Group and class of each row:
6; 17; 12; 3; -2; 5; 2; -19; -16; -3; -3; 14; -17; 4; -5; -1; 1; 16; 18; -2; 4; -17; -2  T > N
-2; -9; 30; 19; -12; 3; 10; 4; -17; -18; 24; 21; 10; -7; -7; 22; 15; 17; -4; -15; 6; -4; 2  S > U
-8; -1; 15; 2; 2; 9; 2; 12; -24; -8; 19; 10; 7; 9; -14; 8; 7; 15; 61; 6; -9; -7; 0  J > A
-4; -15; 6; 3; -5; 5; -2; 0; -21; -10; 12; 10; 0; 13; -3; 2; 20; 3; -16; -14; 0; 8; -8  W > Z
-3; 5; 31; 10; -8; 1; 2; -5; -6; -15; 3; 10; -22; -13; -4; 1; 13; 16; -18; -17; 5; -11; 4  S > F
2; -1; 19; -5; -10; 0; 2; 1; -19; -8; 5; 19; -5; 6; -20; 7; 5; 28; 49; -4; -7; -8; 3  J > A
-19; -11; 33; 8; -8; 16; 4; -14; -11; -3; -5; 7; -27; 6; 3; 4; 22; -5; 4; -13; -5; -1; -10  S > V
-10; 1; 10; 1; -4; 13; 7; -15; -7; 0; -1; 14; -12; 16; -5; 4; 11; -6; -21; -8; -1; 6; -14  W > Z
-3; -16; 21; 2; -14; 9; 7; 0; -26; -8; 6; 22; -7; 8; -18; 10; 14; 15; 5; -22; -1; 1; -8  W > Z
-8; 13; 33; 20; -8; 3; 14; 5; -8; -10; 19; 14; -15; -19; -7; 16; 5; 13; -19; -12; -1; -14; 2  S > U
3; 17; 22; 0; -5; 2; -3; -8; -18; -20; 8; 7; 5; 6; -20; 8; 18; 26; 55; -4; -6; -4; 9  J > A
-19; -14; 30; 14; -2; 8; 5; 5; 3; -8; 12; 0; -23; -8; 10; 15; 22; 6; -46; -9; 6; -3; -6  S > F
2; 1; 24; 3; -14; 0; 6; -22; -13; -9; 8; 22; -19; 4; -9; 8; 11; 33; 35; -3; -2; -5; -3  J > H
0; -22; 13; 10; -9; 4; 5; -27; -10; -5; 12; 18; -17; 15; -8; 4; 23; 9; -20; -20; 0; 7; -13  W > Z
-10; -2; 24; 13; -3; 3; 7; 6; 1; -11; 15; -4; -17; -13; -2; -2; 14; 4; -37; -9; 5; -10; -2  S > F
-8; 0; 32; 11; -1; 11; 4; 0; -17; -16; 24; 17; -4; 13; -4; 8; 27; 12; -6; -21; -1; 1; -5  W > X
-4; 22; 4; -4; -10; 9; 7; -28; -14; -4; -2; 16; -9; 14; -2; 5; 12; 7; 11; -10; 2; 12; -10  W > D
-3; -9; 16; -2; -5; 0; 0; 16; -11; -5; 6; 7; -18; 1; -19; 2; 6; 13; 36; -8; -3; -8; 1  J > H
-5; -7; 15; 4; -7; 5; 7; -5; 1; -7; 9; 8; -14; -7; -4; 9; 10; 9; -41; -7; 4; -3; -4  S > F
-5; -29; 25; 7; -12; 5; 0; -2; -18; -2; 18; 16; -22; 5; -11; 13; 20; 19; 6; -18; 2; -8; -9  W > X
-1; 14; 16; 5; -9; 2; 4; -9; -22; -7; 3; 17; -7; 27; -14; 8; 9; 22; 57; 2; -7; -2; -1  J > A
2; -6; 13; 1; -6; -1; 2; -4; -24; -11; 14; 16; -7; 9; -22; 8; 11; 24; 50; -2; -4; -4; -1  J > E
1; 10; 38; 14; -1; 0; 0; 8; -8; -18; 9; 10; -21; -6; -7; 4; 20; 15; -10; -19; 2; -9; 5  S > U
-13; -3; 17; 2; -2; 3; 6; -6; 0; 4; 10; 2; -37; 6; -14; 3; 11; -3; 8; -8; 0; -1; -12  W > Z
-4; -11; 23; 13; -6; 2; 5; -1; -4; -9; 7; 5; -10; -6; 8; 10; 14; 9; -6; -8; 3; -2; 0  S > V
-5; 1; 11; 2; -6; 6; 7; -5; -18; -4; 4; 14; -7; 10; -19; 8; -1; 11; 55; 3; -6; -4; -4  J > A
-10; -5; 13; -6; -6; 7; 6; -19; -1; -10; 7; 11; -9; 10; -3; 4; 27; 14; -38; -11; 0; 5; -7  W > X
1; 21; 4; 15; -3; 1; 14; -12; -20; 0; 10; 16; 2; 14; -10; 1; -2; 2; 42; -4; -2; 8; -7  T > Y
8; 1; -11; -3; -3; -6; 3; -7; -8; -5; 11; 12; 6; 5; -20; 0; -5; 16; 22; 0; 1; -6; 0  J > E
-2; 9; 14; 1; -2; 5; 2; -10; -11; -4; 1; 10; 4; 11; 0; 2; 11; 15; 25; 0; -6; 4; -1  J > A
-8; 8; 6; 1; 1; 14; 11; -28; -15; 0; -3; 20; -6; 26; -7; -2; 18; 7; -22; -10; -2; 9; -15  W > X
-2; -14; 2; 5; -8; 3; 14; -4; -15; -7; 16; 17; 3; 11; -14; 6; 12; 11; -2; -12; -1; -1; -10  W > Z
2; 19; 23; 8; -5; 4; 5; -15; -18; -10; 3; 18; -31; 10; -20; -2; 6; 11; 33; -14; 1; -1; -1  T > N
